Below is a small trained network, with its code and all its weights. Each question gives an input and a target symbol and asks what happens when units are switched off, that is, made to give their printed mean instead of their output.

import numpy as np


def w(rows, s, z=0):
    codes = np.array(rows[::2]) - 128.0
    scale = np.full(codes.shape[1], s)
    scale[-1] = z or s
    return codes * scale


def norm(h):
    return h / np.sqrt((h * h).mean(-1, keepdims=True) + 1e-5)


def f(y):
    return y / 2 * (1 + np.tanh(0.7978845608 * (y + 0.044715 * y**3)))


def softmax(a):
    e = np.exp(a - a.max(-1, keepdims=True))
    return e / e.sum(-1, keepdims=True)


def log_softmax(a):
    a = a - a.max(-1, keepdims=True)
    return a - np.log(np.exp(a).sum(-1, keepdims=True))


def net(x, mask):
    ids = ['ΔΠΦαβγεζηθλμξστψ'.index(c) for c in x.split()]
    T = len(ids)
    res = E[ids] + P[:T]
    u = 0
    for l in range(2):
        r = norm(res)
        for j in range(3):
            rows = slice(3 * j, 3 * j + 3)
            q, k, v = (r @ M[l][rows].T for M in (Q, K, V))
            z = softmax(np.where(np.tri(T) > 0, q @ k.T / 3**0.5, -1e9)) @ v
            o = O[l][rows]
            res = res + np.where(mask[u + j], z, o[:, -1]) @ o[:, :-1]
        u += 3
        y = f(norm(res) @ A[l][:, :-1].T + A[l][:, -1])
        res = res + np.where(mask[u : u + 16], y, B[l][:, -1]) @ B[l][:, :-1]
        u += 16
    return log_softmax(norm(res)[-1] @ U[:, :-1].T + U[:, -1])


Q, K, V, O, A, B = {}, {}, {}, {}, {}, {}
E = w([
[196,148,89,219],'Δ',
[94,141,140,147],'Π',
[208,190,100,207],'Φ',
[180,110,248,169],'α',
[80,107,171,100],'β',
[125,67,107,150],'γ',
[60,88,147,122],'ε',
[54,86,140,123],'ζ',
[159,120,112,139],'η',
[78,103,150,131],'θ',
[191,148,110,94],'λ',
[104,133,149,116],'μ',
[190,137,109,98],'ξ',
[82,112,148,116],'σ',
[76,79,144,115],'τ',
[92,94,113,126],'ψ',
],0.011)
P = w([
[64,200,22,26],'0',
[28,224,174,154],'1',
[42,218,178,139],'2',
[48,191,173,130],'3',
[122,2,96,77],'4',
[137,39,104,73],'5',
[125,65,105,99],'6',
[122,137,119,141],'7',
[159,156,132,114],'8',
[140,117,119,129],'9',
[164,112,107,116],'10',
],0.0077)
Q[0] = w([
[100,77,134,208],'0.h1',
[68,87,120,143],'0.h1',
[171,177,161,72],'0.h1',
[65,1,70,149],'0.h2',
[108,127,136,151],'0.h2',
[185,67,101,125],'0.h2',
[85,194,61,183],'0.h3',
[137,146,190,158],'0.h3',
[154,60,175,225],'0.h3',
],0.0075)
K[0] = w([
[124,132,197,171],'0.h1',
[88,111,123,107],'0.h1',
[185,172,141,70],'0.h1',
[79,185,157,137],'0.h2',
[151,191,145,117],'0.h2',
[110,130,106,247],'0.h2',
[149,154,97,134],'0.h3',
[135,150,142,99],'0.h3',
[150,132,155,157],'0.h3',
],0.011)
V[0] = w([
[229,238,163,173],'0.h1',
[120,65,194,102],'0.h1',
[108,210,37,52],'0.h1',
[145,232,241,87],'0.h2',
[140,145,200,2],'0.h2',
[107,101,151,60],'0.h2',
[102,148,211,17],'0.h3',
[124,170,156,94],'0.h3',
[194,176,185,110],'0.h3',
],0.0072)
O[0] = w([
[139,88,78,179,155],'0.h1',
[206,123,79,125,147],'0.h1',
[40,68,184,198,100],'0.h1',
[170,168,177,86,255],'0.h2',
[144,182,106,99,158],'0.h2',
[162,182,121,190,123],'0.h2',
[84,58,119,13,200],'0.h3',
[108,138,94,162,168],'0.h3',
[253,240,14,141,166],'0.h3',
],0.0059,0.0037)
A[0] = w([
[163,156,2,89,94],'0.n1',
[229,133,85,179,148],'0.n2',
[134,105,67,42,132],'0.n3',
[22,69,147,81,78],'0.n4',
[154,147,51,131,29],'0.n5',
[78,167,74,46,2],'0.n6',
[180,164,150,42,82],'0.n7',
[115,64,143,99,132],'0.n8',
[195,107,158,107,75],'0.n9',
[200,104,107,117,97],'0.n10',
[139,208,40,80,87],'0.n11',
[131,84,70,202,200],'0.n12',
[123,158,100,215,82],'0.n13',
[111,244,96,122,176],'0.n14',
[138,58,34,135,121],'0.n15',
[104,118,75,74,61],'0.n16',
],0.0091,0.004)
B[0] = w([
[43,177,124,102,178],'0.n1',
[197,111,157,111,254],'0.n2',
[138,143,187,90,195],'0.n3',
[236,105,175,193,194],'0.n4',
[13,97,117,122,127],'0.n5',
[42,223,97,129,139],'0.n6',
[226,23,175,214,216],'0.n7',
[96,120,191,60,163],'0.n8',
[169,161,82,131,176],'0.n9',
[177,132,141,209,185],'0.n10',
[2,144,141,77,161],'0.n11',
[143,106,184,52,178],'0.n12',
[181,92,148,94,152],'0.n13',
[156,81,240,116,191],'0.n14',
[130,107,222,119,157],'0.n15',
[172,127,72,115,129],'0.n16',
],0.0054,0.0049)
Q[1] = w([
[114,229,204,171],'1.h1',
[153,196,197,161],'1.h1',
[132,92,161,195],'1.h1',
[90,179,2,142],'1.h2',
[123,184,157,133],'1.h2',
[109,145,138,156],'1.h2',
[88,72,73,142],'1.h3',
[169,145,9,53],'1.h3',
[139,22,93,86],'1.h3',
],0.011)
K[1] = w([
[65,30,47,50],'1.h1',
[151,53,82,80],'1.h1',
[175,74,70,150],'1.h1',
[140,141,172,93],'1.h2',
[99,187,119,150],'1.h2',
[176,108,49,87],'1.h2',
[103,168,214,128],'1.h3',
[114,192,247,148],'1.h3',
[168,145,245,156],'1.h3',
],0.012)
V[1] = w([
[203,171,180,246],'1.h1',
[159,222,95,182],'1.h1',
[125,151,133,191],'1.h1',
[81,254,151,219],'1.h2',
[231,148,186,53],'1.h2',
[194,150,111,149],'1.h2',
[167,83,172,179],'1.h3',
[48,9,92,168],'1.h3',
[47,135,238,72],'1.h3',
],0.0082)
O[1] = w([
[94,205,166,142,214],'1.h1',
[104,166,116,255,43],'1.h1',
[178,186,147,164,113],'1.h1',
[125,128,128,81,167],'1.h2',
[91,99,159,150,227],'1.h2',
[148,88,152,131,112],'1.h2',
[100,144,167,123,235],'1.h3',
[81,37,147,191,55],'1.h3',
[115,66,52,95,254],'1.h3',
],0.0096,0.0048)
A[1] = w([
[124,110,172,128,167],'1.n1',
[67,165,132,168,65],'1.n2',
[123,214,68,108,136],'1.n3',
[176,91,77,106,205],'1.n4',
[124,71,97,186,201],'1.n5',
[120,91,163,82,21],'1.n6',
[139,144,148,94,139],'1.n7',
[140,152,125,156,106],'1.n8',
[194,139,108,129,131],'1.n9',
[142,131,52,171,121],'1.n10',
[139,169,90,152,101],'1.n11',
[57,222,47,131,252],'1.n12',
[116,197,148,199,140],'1.n13',
[144,113,5,90,153],'1.n14',
[55,153,130,80,187],'1.n15',
[153,177,124,56,130],'1.n16',
],0.013,0.0031)
B[1] = w([
[44,126,160,86,196],'1.n1',
[112,233,85,129,122],'1.n2',
[66,124,192,44,136],'1.n3',
[52,188,114,196,184],'1.n4',
[113,184,248,48,136],'1.n5',
[131,144,179,71,192],'1.n6',
[84,114,172,104,209],'1.n7',
[150,113,131,120,120],'1.n8',
[120,130,97,189,175],'1.n9',
[69,113,197,137,112],'1.n10',
[114,66,190,122,111],'1.n11',
[90,231,155,115,129],'1.n12',
[103,84,151,75,149],'1.n13',
[50,243,30,164,153],'1.n14',
[253,230,100,223,179],'1.n15',
[81,65,147,68,254],'1.n16',
],0.0063,0.0066)
U = w([
[8,166,152,69,238],'Δ',
[124,102,170,96,105],'Π',
[164,193,165,171,253],'Φ',
[130,157,87,119,150],'α',
[112,102,107,110,27],'β',
[129,159,84,119,170],'γ',
[117,89,100,112,59],'ε',
[115,91,102,124,38],'ζ',
[96,32,154,148,25],'η',
[109,135,102,117,36],'θ',
[77,126,202,181,107],'λ',
[144,112,70,92,121],'μ',
[120,111,95,124,85],'ξ',
[195,240,121,48,118],'σ',
[109,81,111,139,61],'τ',
[130,75,89,111,129],'ψ',
],0.016,0.0058)

Each question gives the input, a string of symbols that net reads in full, and the target symbol t.
The units are the heads (3 rows each of Q, K, V and O) and the neurons (one row each of A and B). Each row of codes is followed by its name. A weight is (code - 128) times the scale printed after its matrix; where a second scale follows, it is the last column's (O, A, B and U).
mask holds one flag per unit, layer by layer, with each layer's heads first. A switched-off unit (its flag False) gives its mean, the last column of its rows in O or B, instead of its output. The means were averaged over made-up inputs and are rounded, as every weight is.
A unit's drop is (log p(t) with every unit on - log p(t) with that unit switched off) / (log p(t) with every unit on - log p(t) with every unit switched off).
The circuit of an input: a set's keep is (log p(t) with only the set's units on - log p(t) with every unit switched off) / (log p(t) with every unit on - log p(t) with every unit switched off). Starting from the 12 units with the biggest drops (on a tie, the unit counted first), units are removed one at a time, each time the one whose removal leaves the highest keep (on an exact tie, the one counted first), for as long as the keep stays at least 0.8.
units of the circuit, in order: the units of the circuit, biggest drop first
top k neurons: the k neurons with the biggest drops, biggest first
k most important neurons of layer l: the k neurons of layer l with the biggest drops, biggest first
which heads matter: for each layer, one digit per head in row order, 1 if its drop is at least 0.15 and else 0, layers parted by /
input Δ ξ Φ Φ, target λ: units of the circuit, in order -> [0.h1]
input Π Δ Φ, target Δ: which heads matter -> 100 / 111
input α ψ β μ, target σ: which heads matter -> 010 / 001
input Δ α α λ, target λ: units of the circuit, in order -> [0.h1, 1.h3]
input Φ μ α α α, target Φ: which heads matter -> 100 / 100
input α α Π τ, target σ: units of the circuit, in order -> [1.n15, 1.h3]
input λ γ ψ Δ Φ η Φ γ η μ α, target Δ: units of the circuit, in order -> [0.h2, 0.n7, 0.n4]
input Δ α Φ ξ, target λ: units of the circuit, in order -> [0.h1, 1.h3]
input Φ α α α α α Δ ξ β Δ η, target Δ: which heads matter -> 000 / 100
input α α α β μ, target σ: units of the circuit, in order -> [1.h3, 0.h2]
input Π τ Δ, target Δ: top 4 neurons -> [0.n7, 1.n5, 0.n4, 1.n14]
input Δ α Δ τ, target λ: which heads matter -> 111 / 001
input θ Φ Δ γ Φ α γ Δ Δ, target Φ: which heads matter -> 011 / 000
input α α τ, target σ: units of the circuit, in order -> [1.n15]
input α α Π α α α α, target Φ: which heads matter -> 000 / 110
input Δ η ψ Δ Δ Φ α β Δ, target Φ: which heads matter -> 001 / 010
input ξ α Φ α β, target σ: 2 most important neurons of layer 1 -> [1.n15, 1.n4]
input Φ α ψ, target Φ: top 2 neurons -> [1.n15, 1.n16]
input α Π α α, target σ: which heads matter -> 011 / 001
input α σ ξ γ, target σ: 2 most important neurons of layer 1 -> [1.n15, 1.n1]
input α Φ θ, target σ: units of the circuit, in order -> [1.h3]
input Φ ε ζ, target Φ: top 4 neurons -> [1.n15, 0.n4, 0.n7, 1.n16]
input Δ μ α θ, target λ: top 2 neurons -> [0.n4, 1.n16]
input α λ Π, target σ: top 2 neurons -> [1.n15, 0.n14]
input Δ α α α γ η, target σ: 2 most important neurons of layer 0 -> [0.n3, 0.n2]
input α α α σ α ξ ξ ζ, target σ: top 2 neurons -> [1.n15, 0.n6]
